Below are the code and all the weights of a small trained network. Each question names an input and a class and asks about switching units off, where a switched-off unit gives its printed mean instead of its output.

import numpy as np


def w(rows, s, z=0):
    codes = np.array(rows[::2]) - 128.0
    scale = np.full(codes.shape[1], s)
    scale[-1] = z or s
    return codes * scale


def f(y):
    return y / 2 * (1 + np.tanh(0.7978845608 * (y + 0.044715 * y**3)))


def log_softmax(a):
    a = a - a.max(-1, keepdims=True)
    return a - np.log(np.exp(a).sum(-1, keepdims=True))


def net(x, mask):
    res = np.array(x, float).reshape(1, 7) / 4 @ E
    y = f(res @ A[0][:, :-1].T + A[0][:, -1])
    res = res + np.where(mask, y, B[0][:, -1]) @ B[0][:, :-1]
    return log_softmax(res[-1] @ U[:, :-1].T + U[:, -1])


A, B = {}, {}
E = w([
[97,255,30],'x0',
[128,129,128],'x1',
[128,129,127],'x2',
[128,127,128],'x3',
[253,108,63],'x4',
[127,129,128],'x5',
[192,240,225],'x6',
],0.0084)
A[0] = w([
[56,182,112,73],'N1',
[150,190,72,104],'N2',
[134,188,93,95],'N3',
[123,160,79,63],'N4',
[207,36,171,110],'N5',
[121,123,130,49],'N6',
[174,163,159,160],'N7',
[131,74,160,39],'N8',
[19,120,142,99],'N9',
[91,74,99,109],'N10',
[147,166,163,123],'N11',
[120,91,76,115],'N12',
[69,163,104,127],'N13',
[141,67,44,96],'N14',
[211,107,70,58],'N15',
[135,95,143,65],'N16',
[123,91,191,106],'N17',
[107,100,71,116],'N18',
[59,126,165,46],'N19',
[98,160,57,105],'N20',
[156,87,166,84],'N21',
[171,161,157,159],'N22',
[132,75,71,136],'N23',
[90,164,183,75],'N24',
[145,118,140,180],'N25',
[255,101,67,28],'N26',
[136,181,53,84],'N27',
[103,91,108,154],'N28',
[85,99,73,116],'N29',
[61,63,96,117],'N30',
[70,114,173,96],'N31',
[208,165,170,125],'N32',
[97,93,85,111],'N33',
[247,104,63,3],'N34',
],0.015,0.0028)
B[0] = w([
[143,88,131,191],'N1',
[168,139,200,199],'N2',
[165,84,162,184],'N3',
[133,93,206,164],'N4',
[162,129,206,251],'N5',
[144,137,105,121],'N6',
[74,170,120,194],'N7',
[145,98,176,173],'N8',
[100,116,31,206],'N9',
[113,161,166,189],'N10',
[93,145,132,179],'N11',
[71,201,186,181],'N12',
[169,62,131,180],'N13',
[94,171,135,219],'N14',
[113,94,58,212],'N15',
[137,116,173,148],'N16',
[163,114,142,186],'N17',
[106,138,190,181],'N18',
[146,65,34,176],'N19',
[183,95,180,190],'N20',
[135,101,191,178],'N21',
[43,188,141,189],'N22',
[97,172,152,199],'N23',
[95,135,64,183],'N24',
[115,122,171,147],'N25',
[150,115,21,250],'N26',
[163,131,180,200],'N27',
[143,144,156,170],'N28',
[100,148,146,189],'N29',
[102,159,141,214],'N30',
[191,91,42,177],'N31',
[93,189,153,222],'N32',
[108,140,160,179],'N33',
[113,63,1,241],'N34',
],0.0098,0.011)
U = w([
[146,107,78,255],'0',
[71,217,173,49],'1',
[251,99,214,44],'2',
],0.014,0.0063)

Each question gives the input, the list of numbers given to net, and the class t.
The units are the neurons (one row each of A and B). Each row of codes is followed by its name. A weight is (code - 128) times the scale printed after its matrix; where a second scale follows, it is the last column's (A, B and U).
mask holds one flag per neuron, in row order. A switched-off neuron (its flag False) gives its mean, the last column of its row in B, instead of its output. The means were averaged over made-up inputs and are rounded, as every weight is.
A unit's drop is (log p(t) with every unit on - log p(t) with that unit switched off) / (log p(t) with every unit on - log p(t) with every unit switched off).
unit that matters most: the unit with the biggest drop
k most important neurons: the k neurons with the biggest drops, biggest first
drop when u is switched off: that unit's drop, to one decimal
input [1,0,-3,3,7,-6,-8], class 1: 4 most important neurons -> [N12; N14; N23; N18]
input [-8,-3,4,-3,6,-6,-6], class 2: 2 most important neurons -> [N5; N8]
input [1,-5,-5,-8,4,7,-5], class 1: unit that matters most -> N12
input [2,2,-8,-5,7,-6,8], class 1: 2 most important neurons -> [N32; N22]
input [-1,4,-4,-6,6,-3,7], class 1: 3 most important neurons -> [N32; N22; N7]
input [8,5,-5,-3,6,7,-1], class 2: 2 most important neurons -> [N2; N27]
input [8,-5,1,-4,5,1,-7], class 2: 2 most important neurons -> [N20; N27]
input [6,-2,-6,-7,-8,-1,-6], class 0: drop when N9 is switched off -> 0.6
input [8,-5,8,1,-8,4,0], class 0: drop when N9 is switched off -> 1.0
input [-4,4,-3,-1,-4,5,4], class 0: drop when N12 is switched off -> 0.2
input [3,8,-7,-2,-1,3,-6], class 1: drop when N21 is switched off -> 0.0
